Below are the code and all the weights of a small trained network. Each question names an input and a class and asks about switching units off, where a switched-off unit gives its printed mean instead of its output.

import numpy as np


def w(rows, s, z=0):
    codes = np.array(rows[::2]) - 128.0
    scale = np.full(codes.shape[1], s)
    scale[-1] = z or s
    return codes * scale


def f(y):
    return y / 2 * (1 + np.tanh(0.7978845608 * (y + 0.044715 * y**3)))


def log_softmax(a):
    a = a - a.max(-1, keepdims=True)
    return a - np.log(np.exp(a).sum(-1, keepdims=True))


def net(x, mask):
    res = np.array(x, float).reshape(1, 5) / 4 @ E
    y = f(res @ A[0][:, :-1].T + A[0][:, -1])
    res = res + np.where(mask, y, B[0][:, -1]) @ B[0][:, :-1]
    return log_softmax(res[-1] @ U[:, :-1].T + U[:, -1])


A, B = {}, {}
E = w([
[122,126,130,128,128],'x0',
[113,154,254,116,181],'x1',
[75,111,111,19,211],'x2',
[58,168,140,102,65],'x3',
[113,12,173,136,112],'x4',
],0.012)
A[0] = w([
[127,198,105,102,137,211],'N1',
[105,83,147,130,103,128],'N2',
[100,79,144,170,136,31],'N3',
[116,124,80,145,119,211],'N4',
[108,81,144,156,142,113],'N5',
[128,31,141,59,62,79],'N6',
[172,153,169,194,125,254],'N7',
[187,110,105,162,252,141],'N8',
[85,129,116,117,178,97],'N9',
[14,156,106,140,101,235],'N10',
[131,159,200,147,124,147],'N11',
[184,211,101,155,157,81],'N12',
[113,103,103,42,116,28],'N13',
[152,146,184,112,144,76],'N14',
[73,186,170,64,61,69],'N15',
[103,105,31,143,81,97],'N16',
[176,158,150,206,13,113],'N17',
[92,128,154,72,37,67],'N18',
[77,148,198,118,118,204],'N19',
[116,63,148,138,117,88],'N20',
[134,150,117,63,138,154],'N21',
[121,121,116,62,163,71],'N22',
[129,54,179,124,92,74],'N23',
],0.013,0.0058)
B[0] = w([
[151,171,129,95,7,186],'N1',
[162,183,75,135,45,167],'N2',
[74,195,93,182,147,152],'N3',
[192,104,223,68,181,175],'N4',
[153,196,67,136,60,163],'N5',
[132,222,161,90,49,196],'N6',
[48,87,119,81,129,218],'N7',
[169,37,155,240,7,196],'N8',
[65,124,143,155,137,157],'N9',
[160,40,108,162,115,206],'N10',
[190,168,154,61,219,185],'N11',
[80,196,89,133,8,177],'N12',
[85,133,209,219,210,163],'N13',
[239,177,141,146,192,156],'N14',
[155,87,101,234,58,193],'N15',
[229,204,254,102,224,200],'N16',
[31,85,191,121,202,250],'N17',
[193,84,105,247,121,171],'N18',
[213,108,129,89,155,204],'N19',
[91,229,76,103,96,173],'N20',
[49,116,139,117,120,166],'N21',
[41,152,194,149,140,169],'N22',
[97,195,111,116,83,191],'N23',
],0.0067,0.015)
U = w([
[105,211,93,155,100,101],'0',
[173,46,115,243,125,91],'1',
[210,152,164,129,232,95],'2',
[10,96,150,161,203,78],'3',
[135,73,134,92,125,252],'4',
[136,78,53,120,188,154],'5',
],0.011,0.013)

Each question gives the input, the list of numbers given to net, and the class t.
The units are the neurons (one row each of A and B). Each row of codes is followed by its name. A weight is (code - 128) times the scale printed after its matrix; where a second scale follows, it is the last column's (A, B and U).
mask holds one flag per neuron, in row order. A switched-off neuron (its flag False) gives its mean, the last column of its row in B, instead of its output. The means were averaged over made-up inputs and are rounded, as every weight is.
A unit's drop is (log p(t) with every unit on - log p(t) with that unit switched off) / (log p(t) with every unit on - log p(t) with every unit switched off).
The circuit of an input: a set's keep is (log p(t) with only the set's units on - log p(t) with every unit switched off) / (log p(t) with every unit on - log p(t) with every unit switched off). Starting from the 12 units with the biggest drops (on a tie, the unit counted first), units are removed one at a time, each time the one whose removal leaves the highest keep (on an exact tie, the one counted first), for as long as the keep stays at least 0.8.
circuit, biggest first: the units of the circuit, biggest drop first
most important unit: the unit with the biggest drop
top k neurons: the k neurons with the biggest drops, biggest first
drop when u is switched off: that unit's drop, to one decimal
input [-2,7,-7,7,-1], class 1: top 2 neurons => [N15; N16]
input [5,2,6,6,0], class 1: most important unit => N15
input [6,4,-7,3,-2], class 3: top 2 neurons => [N17; N7]
input [7,1,-5,-6,3], class 4: top 3 neurons => [N7; N15; N18]
input [8,-1,-6,5,-7], class 4: top 2 neurons => [N17; N10]
input [7,6,6,1,-6], class 4: circuit, biggest first => [N16; N19]
input [5,-3,7,-7,-3], class 1: top 2 neurons => [N8; N17]
input [3,8,8,3,0], class 2: top 2 neurons => [N19; N14]
input [0,-4,4,-2,1], class 2: circuit, biggest first => [N7; N16]
input [-3,0,-5,-1,5], class 0: circuit, biggest first => [N23; N10]
input [-6,-5,7,4,7], class 0: top 2 neurons => [N6; N17]
input [-3,5,6,7,0], class 1: circuit, biggest first => [N15; N18]
input [0,-3,7,7,5], class 1: circuit, biggest first => [N18; N15]
input [-7,-4,0,-7,-4], class 1: most important unit => N8
input [-3,3,0,7,6], class 1: top 2 neurons => [N18; N15]
input [-6,0,7,2,5], class 3: top 2 neurons => [N13; N22]
input [1,-1,8,-7,-8], class 0: top 2 neurons => [N1; N12]
input [0,-4,6,5,3], class 3: top 4 neurons => [N13; N8; N22; N21]
input [7,3,7,-6,-4], class 3: top 2 neurons => [N22; N21]
input [-8,-7,8,7,-2], class 3: circuit, biggest first => [N13]
input [-7,-8,-7,0,-3], class 2: top 2 neurons => [N16; N4]
input [-6,-6,8,5,7], class 3: top 3 neurons => [N13; N22; N1]
input [-5,-4,5,3,6], class 0: drop when N7 is switched off => 0.1
input [1,0,8,1,-6], class 3: drop when N6 is switched off => 0.1
input [7,6,-8,-1,2], class 3: drop when N7 is switched off => 0.6
input [-8,1,-8,1,-1], class 3: drop when N17 is switched off => 0.2
input [1,6,6,-6,-3], class 1: circuit, biggest first => [N8]
